Each row is followed by its group, which names the range that a hidden value of the row falls in. A new part has a new value, new ranges and new names.
  20  280  -73  205  -22  -79  -88   40  277 -170  278 -142   44    4 -106   -7    4 -319  -41 -193 -219  -48 -210  -23  184 -272  478  156  173  -87  -31  138 -127 -280    9   25 -174 -124 -253  -10  132   76 -130 -152   -7 => H
 -92  165  165  152  -73 -229  -18 -132   22  -53   86   62 -145 -188  203  -28   80   50  -62  102 -126   10 -298   -4  -26   37  -26  146  -20  268  -71    7  169 -233   32  -79  192  146  -74  121  -69   70  123   31 -441 => S
 -25 -180  150   -4 -221  -80   41  147  -67  -63  230   55 -214    9  130 -112 -248  -72  -99   96  -60  103   95  116  -16  145  -52  -33  -51   14  -12 -136  152    4 -456  -46   17  -84 -270 -181 -154 -143  163 -111  -88 => A
 308   75   62   41 -298   75   33 -155 -129 -243 -129   42  -56  268   10  179   72 -167   89  117  112 -240  126  106 -293   28 -129 -148  108  254  152 -130  -67   71 -188   53  466  115 -159  -74 -262  251  292   40   42 => Y
  60 -261  -61 -149 -164  140  137  -47   71 -216   71  123  -64   79 -157  -18   42 -114 -314  121  112  -48   40  -34 -259  120   43  -69   65  263   79  125   37  143 -420   74   10  277 -221 -211 -267  151  -55   39  131 => P
 153  201  -34  100    2   26 -188   69 -141   99 -188  -66   41  118   74  144 -179 -167   74  160   -1  -91  122  273    4  -93    5 -235  167 -190   42  -70 -325   84   89   -5   49 -173  -96  106   27  -17  -58  -80  194 => H
-156  -37  144   94   39 -337  -25  133  277 -135  365  -24  -85 -249  157  -55  -70  131 -254 -189 -105   47 -237 -115   92  106  175  329  -80  163   -7   75  200 -250 -268   -7  -97  111 -158 -169  137  -82  122   30 -274 => T
 131   21  -78  120  -34 -111  -95  -55   17   -2  106   50  -45  -32    8   57   16   43  -14    3  -52 -229  -59  -24  207 -112   32  -15   43   24  -66  -44 -220  -28  255  -76 -161   82   -1  -36  203  159 -217   21   32 => P
 -78  -87  137 -111 -223  -80    2  115 -219  107  119  -16 -129 -111  146 -123 -263  -17 -116   91  -36  120  127  140  -47   73 -171 -177 -125  129  -85 -126  172  112 -363   -1   81  -16 -164  -31 -338 -215   53 -125 -299 => Y
 190  370 -247  -15  199  -96 -114  137    1   34 -416 -326  178  179  -66  105 -128  125 -160   75  243  162 -238  156 -286  -52  243 -123  111  -37  220   -9 -196  -36   75   59  124  144 -343  275  152  -50   -2   47 -248 => F
 -48  -94   14   96  232 -275  -55  211  280  -44  471   96   -3 -431 -137  -14   24  103 -144 -215 -129 -120 -279 -216   53 -142  234  156 -162  217 -266  224   87  -73  109  -67 -325  170  -87 -246  107  170 -280  103 -196 => N
 203  -58    2   67  -41 -140 -363  205   -7  -69  467    7   -9  -21   15  106 -166  -27  169 -343 -143  -87  230  -73  432 -397  331   19  -79  -26 -110 -162 -103 -115  173  -63  -45 -293   28 -254  254   31  -66 -104  208 => T
 160   52   89   30  111  -82 -143  131  -89    7   90    3  -55  -69  -76  211  -91  204  106    3   38 -305  139   17  194   20 -204  -38  -39  117  -32  -81 -195  -26  157  -25  -36    5  -86 -171  224  139  -56  136   54 => H
-178 -111  176 -210  -85 -152  -11  -55 -103   27    8   82  -44 -217  175  -64  -36  226 -373   77   56  116   10   -7 -123  279 -226   82 -110  436   -9   64  305   47 -353  119  196  257   -1    8 -219 -134   87   17 -315 => N
   9 -196   18 -208    4  -14 -110  231 -198  134  166  182   18 -184  116  -54 -197  221   -7  -13  -55 -138  159 -107  181  127 -116   19  -87  228 -254 -156  110    9   14 -280  -43 -133   79 -134    9 -139  -82  138  -31 => V
  40   16  190 -304 -146  120    7  186  -89  -80  -78  172 -124  -48  -65  100  -18   38  117   49   72  -59  138   10 -126   95   11 -141   -7  428  -19  -20  179   15 -182  -90  213 -120 -162   -4 -257   -4  -40    7 -303 => F
  88 -264  -68 -366  -96   73  -44   91 -189  -36   -1   76 -102   73  -37  -88 -117  184 -256  139  119  187  168  -39  -46   81  -17  -63 -108  288   30  -91  198   58 -293 -103  114  122 -123  -99 -106 -185  -17   61 -105 => F
 180   42 -195 -364 -202  222   48   92 -321   70 -201    2  116  124 -177  -37 -110  277   20  -11  187 -122  169 -179   47  111  -48 -164   51  419   23 -274   24   37   44 -166  141   72 -186  105  -92  113 -110   68 -157 => G
 173  -22   35  -20  -73  -11   50   32  206 -414  198 -164 -171  210 -272  133   27  -85 -184  -36  133   -4   -1   27 -143  -38  146   47  -11  168  245  100   -5 -115 -452  223   83  222 -469 -310   -9  122  144   32  -61 => A
  10   12  -10 -402  282  -34 -381  480  -82  245  -24   87  214 -278  -10  102 -222  293   -3 -245   28   15  253  -83  243  -80  238  -37  -70  208 -163   26   30   59  184 -141 -126 -309  154   15  212 -277 -349   26   -8 => P
 -51  139   63   82   44 -286 -200  -46  178  -43   62   -1   34 -220  133   90   55   66 -179 -173 -135   54  -55  -20  140 -128  165  157  -47  190   77  141   42  -99   28   90   15   68  127   10  186   -4  -24  -78 -115 => F
 147 -332 -124   -4 -237  -29   88   -6  -69 -152  347  -34 -178  154  -67 -144 -171   39 -239   48   11  -16  102  -66  123   33  -66    4  -88   28   42 -193    5    4 -346  -57 -123  215 -277 -339   11   28   67   19  100 => G
   1 -180   -1   29  232 -313 -134   88  -15   93  405   36   44 -382    7 -129  -79   70 -348  -15 -192   15  -79  -73  -16  -91 -128  142 -277  149 -327  179  191   73  -88  -34 -138  239   76 -267  -24 -137  -91  115  -89 => N
 135 -177   63 -133   34 -132 -180  332 -185   62  199   73  -47 -125   93  123 -222  287  147  -90  175 -126   49  -18  -50  -51   11 -203 -188  220 -224 -212   30   90  129 -148  113  -59  -80 -137  -87    7  -57  158 -284 => S
 140  138 -107   95   70 -203 -195  115   69  -41  149 -118   98  -25   25   64  -82  132  -25 -222    0  -52 -122  -96  147 -171  282  101    5   63    4  -88  -90 -170  182  -46    5   19 -105  -17  257   79   -7   28  -76 => T
 251 -136 -189  -80 -102  193  -47  152  -11  -92  -45   53  -56  245 -143   84 -128 -123   11   97  130  -87  146   72  -26 -109  240 -259  146  -83  110  -97 -283  123  -50 -112 -111  -54 -233 -114   17  111 -186  -10  296 => Y
 -14  313   15  129   66 -161  -48  -97  186 -148  -53 -127  -52  -25  -39   23  105   26 -198   40  -20  149 -329   -6  -49  -40  235  192   93  168  191  124   33 -301  -26   84  113  223 -278  153  145  115   81  -22 -268 => N
  -2   53  -63  261 -155 -188  151 -116    0  -11  566 -155  -42 -189 -136 -274  -93 -128 -193  -95 -407 -217  -73 -168  389  -65 -223  245 -101   30 -209  -35   39 -192 -160  -67 -330  187 -192 -278   59   61  -10  -49  -51 => N
 148 -129   25 -200  137  121 -168  294   -6  -25  324  212  111 -159 -212  152  -59   18  128 -195 -138 -500  344 -164  354  -12  -37   82   11  197 -311   68 -118   16  112 -170 -261 -288  111 -385  195   33 -310  161  368 => V
 181   65 -241  277  105  -48   94   74  322 -190   77  -50    4   26 -256   18    4  -85 -121  -13  -79  -50 -218 -112  -31 -113  324   85  111  -54  217   73 -205 -131  -19 -130 -255  202 -333 -184  284  355   -9   61  258 => F
  -3 -160  -64 -392  -45   80   22  111 -312  151 -356  187   30   31  177 -190 -156  197 -312  371  177  273  -25   60 -398  365  -92  -92   23  294  -58  -94  304  149 -281 -212  280  104 -106  213 -287 -274   53   86 -236 => A
 181  211  -95  -67   89    8 -245   67  100 -211 -137 -163   33  284  -46  241    9   34  -38  -34  243   21 -111  113  -56 -127  399  -13  180   31  170   20 -223 -184  101  128  172  -37 -256  105  214   22  -44   47  -71 => V
 -44  311  104  497  -75 -334   99 -240  281 -165  224 -104  -94 -131   55  -31  101 -219 -152   -1 -333 -152 -307   49  117    4  -55  297   77  -38   51  148  -61 -256 -100  106 -133  175 -178  -63  187  190  139 -109 -103 => F
  58  -89  -37 -152 -197  166  163   86  -14 -124   11    1 -145  149 -163  -42 -109   -8 -120  131   97  -79   67   -2   -5  180  -11  -82  105  129  124  -79  -50  -15 -333  -51 -100   87 -386 -113  -81   50  -58    5  -17 => Y
 -14  -40  -20  129   -6 -213 -120  -14  -87  146  220   77    5 -278  120 -157 -105  -24 -168   23 -257   92  -24  -31  108 -142  -26   36 -129   80 -161  -10  112   16   16 -126  -48   84   85  -51  -33  -22  -22  -66  -11 => P
 -80  291   15  137   92  -47 -144  -54  187  -52 -210   19   92  -75   60  110   64 -187 -163   76  -55  143 -182  133 -171  -59  319   25  222   69  157  239  -78  -86  -10  113  120   12  -89  215   -3  128  -13 -114   63 => S
 170 -169 -282    0 -176   85  157  126 -245   68  262  -81  -16   83 -276 -256 -297   54  -96   61  -29    6   60 -117  103  -15  -57 -159  -68   17 -102 -272  -22   62 -120 -161 -223  121 -420 -188  -50  169  -90  -38   64 => F
  64  -64  -24   -9   71 -314 -200   35   51 -131  141  -91  -40   -8  193  -44  -49  148 -325  -27  107  342 -268    0 -235 -107  293  138 -139  168   39   -3  236 -138 -165   35  296  248 -145   -1   -9 -147  221   62 -344 => N
 -47 -102  212 -204 -143   62  -69 -150  -91  -70 -214  213  -48  -91  143  181   86  -12 -213  179   71  -53  270  116 -216  181 -250 -110   25  438  149  141   91  201 -337  138  351  165  163  -37 -331   23  102   28   80 => H
 138 -387  -24  162 -297  -92   66 -143  -75 -161  262  198 -218  151  129  -82  -64  -92 -174  206   44  -35  -35   80 -157   73  -59 -103  -10   -1  -65 -138   -9  156 -209    4   36  196 -166 -224 -147  204   66  -43  130 => A
 134   97  -65   17  -99   38   42  -37  -63 -175 -263 -122  -34  309   74   76  -80   23 -143  237  271   84 -158  164 -393  194   47  -83  168   95  247 -125  -63  -68 -251   55  366  184 -399  103 -124   85  307   96 -120 => V
 147 -354   27  -11 -147  -90   86  251   79 -210  290   25 -298   50  -33   63 -187  181   -9  -19  208  -49   -4  -39  -93   22   86 -158 -155  121  119 -211  -10   32 -284 -112  -56  184 -378 -360  -52  140   88  126 -166 => G
 -20  253   24  178  161 -289 -277  213  186  100  147 -107   67 -254  108   54 -138 -248  -14 -161 -269   86  -91  178  103 -370  340  -37  -40 -189 -135  186  -99  -24   96   -1 -196 -251   32   38   98 -218 -208 -186 -133 => F
-155   98   57  -21 -317  -26  118 -144  -48  -75  160 -107  -93   53   36 -269 -120 -133 -329   60 -227  165   42   15  228  198  -82  231   83   97   82  -37  210 -217 -520   84  -23   21 -279    3  -49 -183  148 -238 -108 => A
 -30   25  -99 -179 -112   -4   -5  -47   75  -58 -107 -152   82   20   27   61  -32   15 -338  -56  102  -71   54   23  -19   45   33  -46   69  185  168   97 -105   67 -280  128  -29  219  -46    3 -101 -122 -106   14  -91 => T
 -51  249  188   68 -129   -6 -166 -100  -28   11   52  224  -15 -150  102  -25  101 -387   66   78 -323    5  -14  106   44 -155  163   35  150  144 -202  159  108  -89   61  -27  158 -267   77  178 -186   12 -108 -242  -25 => N
 -15   33   69  346 -130 -212  113 -216  192 -299  448  -82 -129  -42   -3  -97   61 -179 -240  -10 -243  -75 -219  -60   40   28  -50  331  -12  113    8   72  110 -288 -330   84   27  255 -259 -278    9  178  307   20  -34 => V
  -2  349   94  197  329 -294 -173   25  238   53  -70   94  134 -346  147   96  165 -163  -93   48 -255 -175 -340   73 -146  -77  105  212   76   66 -216  358  -25  -96  229 -103  -27    6  168  129  109  -69 -129   97 -159 => N
 110 -256  -63 -326   46   -6  -41  154 -291  189 -310  128   52  -23  159   34 -186  219 -245  300  252  -37  139  170 -381  265 -315 -291  -83  181 -106  -43   11  407 -166  -98  115  154   58    7 -244 -243 -104  183 -108 => F
 220  -69  119   21 -241   77  -55  194  -11 -244  312  -78 -357  288 -165  141 -200 -103  228   -9   68 -137  230  137  279 -130  107 -172   31 -123  123 -235 -229 -122 -183   25  -97 -214 -466 -289  118   69  -19 -109   44 => Y
-183 -239   89  -72   91 -199  -24  109  -83  128  413  120  -88 -345   75 -271 -171  132 -365  106 -226   93  -54  -83  170  180 -194  229 -179  139 -325   73  295  -60 -243 -123 -228   97  -48 -193   -3 -243  -90   39 -129 => H
-163 -266   56  -73 -193 -194 -115   91 -117   74  523   70 -106 -184  204 -255 -239   53 -221 -105 -166  151    9  -64  290  -25   88   89 -145   80 -302 -115  243  -64 -182  -57 -140  -83  -44 -117  -84 -231 -115 -154 -211 => H
 -88  156  250 -168  101  -76 -145  337  -94  199  -42   53   24 -319   46   95 -223   72   69  -43 -129  -85  265  114  133  108 -176  -69  -69  169  -97   47   69   67 -129  -48  -56 -280   12  -28  -18 -234  -92  -58 -133 => A
 -36  245  -39   80  -43 -106  -77   -2  -31  165 -173  180  150 -139  271 -134  -12 -144  -41   95 -220  -11 -225   33  -55   56  177   89  198   46 -196   16   62  -60  172 -248   46 -166   93  323  -24  -75  -93  -99 -116 => G
  65  275  122  225  -67  -65   16  107  169 -105  164 -103  -97  -73 -150  137  -85 -109  161 -141 -226 -292  133   12  372  -50  -31   72   78  -17  156  -24 -219 -191  -73  -11 -226 -136 -230 -194  266  169   17  -89  111 => A
  53 -249  -31   40 -214 -168  -87  -22 -163   38  160  123 -152   34  227  -89 -171  163 -109   79   32   80   11   38  114   32   -7  -81  -67   24  -62 -246   15   58   10  -74   -5   43  -45  -38   58   16  -26  -83  -63 => F

Part 2:
-293  -29   82   30  192  153  -21  261 -212  128  169   -8  -81  137  279 -350  143  110  -64 -204  -33 -280    4  -22   53  -66  375  214   26 -325  130   74  146  -53 -284    7   12    7 -158   12  113  -55 -236  393  105 => J590
-121  250  -83  -95    1  -75 -115   -8 -118  -20 -180  -73  -87   37  120 -213  -89 -202  226  -23   98  133   39  -57 -222 -273    3  -90  383 -159  271   11  106  -47  -67  -71   55   48   54  247   -6   89 -333   51 -107 => J151
-115  566  187  159  274  -58 -237  156   60  264 -268  114   21   39   43 -133   42 -206  238   52  -64   35 -263  -21   87  -73  205  -69  306 -210  214  -22  139    7  207 -268  363 -170   83  305   50   11   10   82  -24 => J762
-166  -82 -227 -168  -95 -366  368  -27 -215  224  102 -170 -282  203  261 -148  156 -249 -214 -137  384  108   52  117 -180 -378 -297   48  403  -27  152  205  -44   37  160   33   37  285   48  258 -269  171  -98  -75 -324 => J993
-210  318   74 -108  146   13   83  210   -9   80 -108 -155   20  -29   42 -169  213  174 -222  -69  -60  180   79  284 -279 -174 -185   35  227 -351 -203   96 -506  125 -203   32  -30   21  129 -239   71 -281 -187  -22  -11 => J775
-300  331  137  233  145  -35  251   49 -251  234  216  -70   66  382  214  441  518  125  385  116 -352  -60  -80  340 -267  -42  233  -77  305  215  122   92  -37 -283  211 -119  406 -109   10  400   57 -206  -21 -324 -522 => J762
 -10  137   74  118   96   18  -50 -277  -67 -178  -45 -206  192   72  116  -35 -104  -96  -61  -18 -113   47   75   29  122   71  252   -8  131 -192  180   99  200  -16  244 -131  151   95   62  109   27   -6 -221  -69    0 => J306
-120  123  224   27  -87   91  164 -237 -123  116   36  -80  110   90  309  370    3 -183  326  160  -92 -112 -104  147 -424   78 -218  -27  -41  318  196  146   54 -111  207  152   93 -188  120   69  -82  143  190 -314 -262 => J938
 115  570  401 -307  274  190 -557  508  321  167 -666  384 -188 -351  -10 -793 -139 -232  130 -146  100  -57 -143 -219   75 -200  -80   16  238 -517 -199 -225 -137  204 -299   -1 -107 -325   58  126   94  -62   54  409  445 => J306
-132  156  203  109  250  285 -297  -12 -151  136   43 -218  186 -150  -37 -198 -585 -251   64  -50  173   63 -115  -47 -261  129 -109   81 -153 -218  403  120   58  139 -224  133 -146 -108  -15 -605  -49  371 -326  380  489 => J383
 302  309  247 -166   95   76  -79  329  121   57 -224  254 -197 -221 -275 -553   95   38  -81  204   38 -189  -37  197  117 -142 -140   10  156 -115 -158  -16 -261  -15  -58   96 -199 -107   43 -143 -144 -285   85  -42  445 => J938
-207  295   98  174  -75  302  -62 -126  -20  166 -105   43  260   82  416  245 -219  -58  424  149 -285 -163  -57   69 -245   91  149    7   30   31  260   65  310   25  -11    5  166 -129  129   16   11  144  121   14 -219 => J306
 -48 -550 -211   68 -276   43  547 -225 -377  -44  448 -260 -187  327  247  -57  241  -99  -17 -161  119 -519  108   60    4  -29 -103  -51  -20  246  431  340  170 -265  174   20  -60  160  -65  113 -264  211 -242  -75 -219 => J775
-216   56 -190   82  -28  154   19   37   17   48 -104  -84  -32   -3   91 -241   40 -131   98 -132  -47 -179  -36 -229  -53 -132  -90  -58  150 -264  350  160  108   32 -111 -172  141  -58  119  -89   81  147 -345  265  -11 => J775
 292  259  616  150  200  113   47   51 -136   48   75  199   18   70 -107   72  205 -133  197  209 -152 -267 -158  316   44  235  150  -56  -44  271  -67  -38   -5 -237  323   61   79 -228  -51  203 -183 -187  264 -237  210 => J762
 -46 -132  219  -74    0  -97  281   79 -371  157  288  -29 -263  105  156 -120  129 -197 -115   45  218 -266 -110  343 -249   -7 -195   81  -94  151  107  185    4 -198  -11  261 -156   37 -129  -84 -269   42   83   24  109 => J775
 373  364  451  115   83  -31   65 -238  263 -125 -163    8  257 -201 -127  189   89  -51 -175  262 -327  179   -8  390   10  214 -188   -8   95   39 -387   30 -282   11  446   52  155  -35  239 -132 -178 -289  377 -588  105 => J993
  41  239  103  -90  249  -51 -285  130  -73  -16 -246  -15 -307   33   39 -696 -118 -371   15 -142  438 -231 -223 -319  432 -171  307  -20  225 -304  482   23  297   32  167 -194   28 -184   14  447   42  199 -336  308  380 => J306
-262  112 -355   46 -121  146 -166 -112  101  -44 -229 -210   76   43  328 -306 -178  -10  104 -103 -165 -112   95  -79   38 -115   26  -85  254 -398  383  215  299   53 -113 -158   82   67   89  -43  167  119 -380  189 -146 => J938
-480  178  110  -55  150  147   63  -21 -554  219   37 -259  257  332  234   58 -237   22  -16  -53  219   31   75  261 -405   13  113  -38 -181 -180  332  184  -28  105  -84   -6 -164  105 -118 -146   58   27 -313  350  -92 => J570
  59  159  265  464   36  153  -55 -271   83  175  -50   25  520 -132   60  279 -391 -320   76  -49 -256  214  -76  -21 -141  305  -27   16 -105 -183   51   -3  151  121  183 -204  346  151  124 -316 -297  290  221  125   12 => J151
-152  -62  -23  -24 -148 -117  129 -294  -87 -110  -39 -184   20  328  429  132  259 -167  172  -74   -5   12  111   73 -231  -52 -137 -141  263  124  186  181  172 -102  328   17  125  -10    5  526  102   20 -141 -334 -448 => J306
 -14  835  297   95  411  105 -543  329  324   76 -451  266 -165 -112  -54 -370  278  -16  674  214 -196 -265 -476 -439  393 -195  598  -23  432 -106  400 -174  165 -160  203 -352  474 -709  220  681  395 -130  -73 -168  159 => J590
 -25  232  180   67   41   -6   -9   33  -73   84  -91   89   -6  110  206  -82    9 -157   87   87  138   -7  -83   43  -73  -63  137   51  160  -44  139    5  124   67  107    3   84  -59   69  244  -55   19   27  -14   51 => J570
-353  281  -65 -115 -152   80  176 -103 -362  340  -63  -63  418  257  259  281 -297  249   85  256  -57  210  288  573 -617 -119 -114  -52   42   22   57  155 -124  137  -52   97 -202  363  -30 -248 -165 -143   76  -46 -460 => J762
 118  -71   30  191 -272  234   60  -15  -14  110 -109  317  234   73  204 -114 -195  -90  220  -11   52  -79  148 -180  -91  -49  134   42   41  -64  107  -97  215  142  -57 -109   11  190   30  123 -277  149  112  188  -23 => J938
-132  -48 -243 -185 -333  -88  109 -422 -200 -221 -236  -73   54  204  370   21 -173 -298  106   68  115   55  266  -60 -273 -195  -79 -138  228   -6  313  133  470   21  176   -5  -29  258   53  393    1  111 -238  -17 -362 => J570
-405  153  -60 -168   83  190   55  -27 -262  269  -92 -359  296   87  116 -129 -321  139 -282 -112   -7   25  188  438 -320   25 -333  -81 -154 -376   96  333 -271  188 -145   36 -275  225  -53 -637   -9  -37 -226  312  -90 => J570
-324  362 -174  -14  161  -87   87  -31 -130   26  -73 -191 -126  123  164    6  114 -195   65  -26    3   71  -45 -131  -69 -304  184   15  471 -203  331  102  175   50   64 -164  320  -21  219  285  139   76 -411   86 -212 => J762
 -74  362  518   -2  265  -46 -168  -46 -142   38  -97   38  251    9    4  180   64  -64  145  148 -183  253  -33  252 -379  115   28   -1  -12   -4 -145  -49  -92 -144  138   70  103  -86 -101   74   85 -242   90 -182  -14 => J306
 183  159  392   76 -106  304   27 -291    2 -207  -29    4  272  -41    5  343   75   37  497  306 -421 -189   29  186 -347  228 -125 -154 -102  414   50   42  -80 -282  209  137    5 -293  104  -10   -6 -148  121 -558  -79 => J775
 -24  602  407 -286  362 -348 -403  437  153   51 -387  153 -667 -172  220 -634  338 -413  157  -17  313  -49 -508 -118   63 -322   55   78  466 -232   60 -119   -4 -140  -10   70  173 -531  101  684  196  -54   29  -66  279 => J775
 233 -397  227  -21 -210  174  339   36 -147 -226  145  203  -71  121  201 -354  320  164 -137  -90  230 -450  137 -225  210  -53  366  227 -177   28  -28  -48  -63  -44   20   11 -177   27    3  326 -159 -160   57  -73  199 => J775
 172 -104 -166   -5 -264  102   51   93  116   13    6  187   33 -133  182 -446 -109  289  -45   37 -111 -108  258   11  117 -247  213  246  233 -224  -93  -43   16    5 -271   21 -123  347   29  -98 -292  -92   87  -38   24 => J383
  45  -82  263  105  -55  244   83  -89  -20   36  122  -32  164  -54  128  -24    9  102   46   88 -219 -330  -36  203  -92  227  -99   65 -271   77   45  171  -60 -149   37  129  -80  -99  -17 -324 -106  -47  186 -158  108 => J151
-388  505  368 -402  272 -105 -344   56 -300 -197 -518  -35  -38   33   40 -166  144 -262  152   41   19  179  -43   82 -550  -88 -117 -253   -3 -312   48   -1   13 -168  -97    1  -46 -241 -134  291  505 -347 -390  234    7 => J151
 -20  -10  -29    7   78 -265   -1  -49 -161  156   -4 -193 -117   92  118 -343 -157 -403 -161 -284  358  169  -25   26   17 -142 -147  -45  278 -253  229  117   65   27  167 -118   59  253  -56  163 -283  298 -197  161  -17 => J383
 133 -242    1   97 -223  178  179 -237 -163 -221  225 -131   76   86  220  -38  -73    8   73  -21 -133 -186  234  157  -99   59   73   18   60   73  119  104  137 -156  -44  123 -115  185  -15  -41 -221   50 -158 -143  -23 => J775
 -98  495  361 -211  341  193 -208  520  -13  144 -255  144 -212 -129 -147 -444  262   47  212  -24   22 -146 -163  -41 -156 -211  -10   -4  152 -229  -42  -92 -397  -49 -302   14  -59 -415   36   40  196 -242 -196  172  301 => J383
-262 -348 -508  236 -210  197  184 -281  -57  219  188 -255  340  133  219  -50 -343  -16  -56 -263 -105  -43  282 -173  -33  -69 -113   43  118 -234  434  303  279  170   -8 -185   93  451    7 -389 -206  419 -318  296 -310 => J590
 142   -6  220  125  -16   61  206 -244  -97  123  183 -136  327   -4  105  250 -366 -210 -267  -24   33  371  235  412 -383  131 -330  113   95    8 -224   84 -156  270   81  273 -106  351   73 -437 -452  170  124 -101   40 => J762
-141  225   56 -207    9  -71   68   54 -413   66 -108   46 -141  162   89 -183   -6 -122  213   92  196 -131    2   49 -169 -260  197  -79  134   -6  298    5  124 -177   12  -88  -49   62  -51  374  -81  -42 -173  118 -125 => J383
 141  -44   71  -65  -83 -161  361  200   36  197  140   44 -195  -48  211 -295  175   53 -442  -82  223   42   66  295  -18 -228 -167  284  258 -151 -332   52 -390  163  -72  179  -98  259  133  -95 -426  -75  266 -162   55 => J151
-245  355 -214 -177   44 -221 -207 -150 -255   16 -237 -180 -135  111   26 -136 -156 -344  364  132   -3  101   -4  103 -269 -266 -130 -302  424  -50  520  161  386 -266  122 -109  101   70  -77  291   82  101 -445   47 -273 => J993
-103  -68 -326   12 -287  126 -224 -177  125   79 -227  -16   54  104  466 -306 -253 -134  531 -181  -69 -193  105 -338   41 -198   46 -111  336  -94  501   81  467  -78   32 -184  101   57   -3  420  -33  377 -162   29 -404 => J570
 391   54  332 -183   67  250  104   59  -85   66  -29   59  -68 -197 -336 -330 -266 -238 -105   69  308 -183   36   83  -50  -11 -390   -4  -68  124   13   51 -300  128   57  228 -379  -74   87 -368 -388  120    3   27  529 => J993
  93 -781 -430  -63 -465  179  506 -454  -24 -219  407 -280   84   10  102  -60   34  168 -221  -19 -164 -322  463   -9  -93  -60 -455  120  -32  220  162  413   76 -120   53  256 -256  362   -8 -477 -223  112 -215 -307 -160 => J570
-403  271   62 -167  326   44  -15  260 -257   76   52 -267 -125   15   54 -319  100  161 -249  -22   98  -38  -53  180 -169 -168   90  163   40 -382  135  184 -227   21 -310   99 -111  -85   -8 -314  237 -194 -419  247  239 => J938
 -60 -149  -56  276 -270  -69  312 -272 -157    9   93  -50  260  404  358  228  250   46  154  -52  -79   -3  157  115  -97   18  148 -108  135   94  154  106  106 -107  354 -234  232  242   -5  460 -154  -33   34 -296 -516 => J383
-298   72  -75 -160  184  357  -75  192 -299   78   81 -274  -26   39  -55 -401 -162  147    3  -95   -8 -265  130  145 -175  -88  -65  -25  -27 -268  318  238  -96  -33 -409  117 -316  -39 -127 -503  137  -15 -598  418  250 => J570
-233   62 -250  143  -43   12  341   72 -138  266  277 -171 -246  114  286   15  181  -60  128  -45 -162 -316 -111  138  -28 -196   21   70  330    2  312  227  123 -170  -70  -46  260   44  140   -3 -198  195 -101   13 -288 => J383
 394  -73  337  415 -113  505  114 -256    9   48  140   58  382  -14 -100  165 -348 -178  249  137  -77 -319  -29   37   28  400  -87  -66 -276  309  259   89   73   65  279   32  -49 -124  122 -353 -397  296  172 -112  328 => J938
-444  531  -51  224  118  150 -221  127  -93  273 -246    7   88  212  413   25  -80 -165  568  -92 -117  -31 -194 -191 -140 -146  406  -96  327 -279  484  -32  338   21 -104 -340  416 -178  120  430  175  214 -239  327 -317 => J993
-163  186 -360   10  -18 -237 -270 -117   70   -2 -234 -177  -98  -66   79 -379 -177 -298   93  -45  -84  150   -6  -33  -15 -226 -159 -163  466 -365  397  182  377 -127   26 -194  203  198  -13   47   28  170 -388  133 -135 => J151
-122  251  436  338  324   82 -136   10   67  143   47 -106  268   44  274   -6  -28  -38 -286  -55 -102   37 -206  261  100  344  218  194 -124 -329  -53  122   20  183  152   13  195 -107   30 -226   59  -47  160   64  269 => J590
-314  555  139    3   95  -52 -389  290   82  214 -510  366   -7   35  285 -219  134 -142  440   90  -94   70 -201 -172 -218 -211  215  -49  268 -325  132 -142  285  -28 -126 -214  306 -203  -13  498  292 -131   35  251 -151 => J993
